Here is a tiny trained network, its code and every weight. The questions are about switching its units off for an input and a target symbol, where a switched-off unit gives its printed mean instead of its output.

import numpy as np


def w(rows, s, z=0):
    codes = np.array(rows[::2]) - 128.0
    scale = np.full(codes.shape[1], s)
    scale[-1] = z or s
    return codes * scale


def norm(h):
    return h / np.sqrt((h * h).mean(-1, keepdims=True) + 1e-5)


def f(y):
    return np.maximum(y, 0)


def softmax(a):
    e = np.exp(a - a.max(-1, keepdims=True))
    return e / e.sum(-1, keepdims=True)


def log_softmax(a):
    a = a - a.max(-1, keepdims=True)
    return a - np.log(np.exp(a).sum(-1, keepdims=True))


def net(x, mask):
    ids = ['βγεπτψ'.index(c) for c in x.split()]
    T = len(ids)
    res = E[ids] + P[:T]
    r = norm(res)
    for j in range(3):
        rows = slice(2 * j, 2 * j + 2)
        q, k, v = (r @ M[0][rows].T for M in (Q, K, V))
        z = softmax(np.where(np.tri(T) > 0, q @ k.T / 2**0.5, -1e9)) @ v
        o = O[0][rows]
        res = res + np.where(mask[j], z, o[:, -1]) @ o[:, :-1]
    y = f(norm(res) @ A[0][:, :-1].T + A[0][:, -1])
    res = res + np.where(mask[3:11], y, B[0][:, -1]) @ B[0][:, :-1]
    return log_softmax(norm(res)[-1] @ U[:, :-1].T + U[:, -1])


Q, K, V, O, A, B = {}, {}, {}, {}, {}, {}
E = w([
[241,95,160,186,190,109,211],'β',
[147,207,205,180,86,68,212],'γ',
[110,93,224,83,215,80,172],'ε',
[85,115,200,254,131,204,147],'π',
[159,152,105,196,210,128,91],'τ',
[230,174,168,178,138,239,151],'ψ',
],0.0041)
P = w([
[50,105,16,40,65,147,156],'0',
[163,169,230,76,28,82,29],'1',
[173,169,220,95,89,92,57],'2',
[168,125,198,110,44,77,37],'3',
[187,142,148,132,74,80,66],'4',
[156,147,153,115,94,87,70],'5',
[142,151,143,111,110,94,100],'6',
[137,160,132,106,145,95,90],'7',
[136,165,127,112,164,119,126],'8',
[131,166,115,113,181,133,136],'9',
[103,166,93,115,197,128,165],'10',
[135,240,178,137,205,166,140],'11',
[136,251,172,143,207,169,159],'12',
],0.003)
Q[0] = w([
[116,28,31,102,53,41,63],'head 1',
[130,130,51,172,177,100,138],'head 1',
[161,92,153,104,62,88,152],'head 2',
[137,201,193,153,181,140,234],'head 2',
[72,1,61,136,17,81,116],'head 3',
[93,147,199,190,166,129,186],'head 3',
],0.0046)
K[0] = w([
[199,161,148,174,55,112,2],'head 1',
[157,176,36,163,74,202,205],'head 1',
[182,188,160,236,125,114,63],'head 2',
[145,74,15,112,214,182,158],'head 2',
[197,125,220,87,138,116,43],'head 3',
[169,128,53,94,134,183,204],'head 3',
],0.0048)
V[0] = w([
[154,180,106,229,54,142,183],'head 1',
[41,132,164,49,164,54,102],'head 1',
[173,189,172,48,35,246,81],'head 2',
[67,88,212,92,114,168,160],'head 2',
[74,154,141,163,34,48,171],'head 3',
[223,131,154,87,134,85,252],'head 3',
],0.0044)
O[0] = w([
[62,135,192,121,112,155,115,83],'head 1',
[132,61,21,194,163,127,117,181],'head 1',
[100,193,23,98,225,223,227,127],'head 2',
[108,226,44,212,107,53,210,148],'head 2',
[3,45,200,232,207,149,144,126],'head 3',
[73,166,47,120,179,154,30,254],'head 3',
],0.0048,0.0036)
A[0] = w([
[120,105,52,111,148,102,153,228],'neuron 1',
[45,91,124,191,143,186,124,183],'neuron 2',
[133,162,153,153,192,131,103,120],'neuron 3',
[159,109,135,195,178,183,147,255],'neuron 4',
[60,86,128,121,79,131,165,47],'neuron 5',
[133,86,156,153,132,136,253,16],'neuron 6',
[109,124,77,94,123,142,64,182],'neuron 7',
[119,117,160,89,171,81,137,102],'neuron 8',
],0.0043,0.00083)
B[0] = w([
[164,167,194,115,88,238,151,199],'neuron 1',
[254,96,111,114,177,229,121,183],'neuron 2',
[130,178,166,94,156,79,137,251],'neuron 3',
[172,194,195,196,21,114,107,255],'neuron 4',
[58,20,227,180,170,77,126,132],'neuron 5',
[27,163,116,98,69,7,160,157],'neuron 6',
[123,167,168,93,45,66,90,178],'neuron 7',
[172,151,81,145,201,112,164,175],'neuron 8',
],0.0032,0.0031)
U = w([
[108,135,138,81,107,121,3,74],'β',
[66,73,157,182,178,191,115,86],'γ',
[163,98,18,174,140,79,115,249],'ε',
[77,134,169,149,96,84,187,92],'π',
[187,49,174,80,78,124,106,173],'τ',
[144,178,91,52,136,213,166,73],'ψ',
],0.0049,0.0012)

Each question gives the input, a string of symbols that net reads in full, and the target symbol t.
The units are the heads (2 rows each of Q, K, V and O) and the neurons (one row each of A and B). Each row of codes is followed by its name. A weight is (code - 128) times the scale printed after its matrix; where a second scale follows, it is the last column's (O, A, B and U).
mask holds one flag per unit, heads first, then neurons. A switched-off unit (its flag False) gives its mean, the last column of its rows in O or B, instead of its output. The means were averaged over made-up inputs and are rounded, as every weight is.
A unit's drop is (log p(t) with every unit on - log p(t) with that unit switched off) / (log p(t) with every unit on - log p(t) with every unit switched off).
The circuit of an input: a set's keep is (log p(t) with only the set's units on - log p(t) with every unit switched off) / (log p(t) with every unit on - log p(t) with every unit switched off). Starting from all 11 units, units are removed one at a time, each time the one whose removal leaves the highest keep (on an exact tie, the one counted first), for as long as the keep stays at least 0.8.
circuit, biggest first: the units of the circuit, biggest drop first
k most important neurons: the k neurons with the biggest drops, biggest first
which heads matter: for each layer, one digit per head in row order, 1 if its drop is at least 0.15 and else 0, layers parted by /
drop of u: that unit's drop, to one decimal
input ψ ψ ψ β τ ε ψ π τ, target ψ: circuit, biggest first -> head 2; head 1
input τ π β β ψ ε ε β β τ γ, target τ: circuit, biggest first -> head 2
input π τ ψ, target π: circuit, biggest first -> head 3; neuron 6
input ε ε π π, target ε: which heads matter -> 110
input β τ τ γ ψ π β τ β ε π, target β: circuit, biggest first -> head 2; head 3
input β ε β ψ ε β β, target β: circuit, biggest first -> head 3; head 2; head 1
input τ ψ ψ π τ ψ ε γ β τ ε γ, target τ: circuit, biggest first -> head 2; head 3
input β ε ψ ψ π ε τ ε ψ γ, target β: circuit, biggest first -> head 3; head 2
input π π π τ, target π: circuit, biggest first -> head 3; head 2; head 1
input β ε τ ε γ β β τ γ ψ β β, target β: which heads matter -> 011
input γ ψ β, target γ: which heads matter -> 001
input π ψ β, target π: circuit, biggest first -> head 3; neuron 6; head 2
input ψ ψ γ ψ, target ψ: which heads matter -> 010
input ψ τ π, target ψ: circuit, biggest first -> head 2
input ψ τ ψ β, target ψ: which heads matter -> 010
input τ τ π, target τ: which heads matter -> 011
input ψ ε ψ β ε π, target ψ: circuit, biggest first -> head 2; head 3
input π γ β, target π: which heads matter -> 001
input ε ε γ, target ε: drop of head 1 -> 0.6
input β γ ε γ ε β γ ψ ε ψ β τ γ, target β: drop of head 3 -> 0.5
input ε β π, target ε: drop of head 2 -> 0.2
input ψ β β ψ ε γ ε, target ψ: most important neuron -> neuron 1
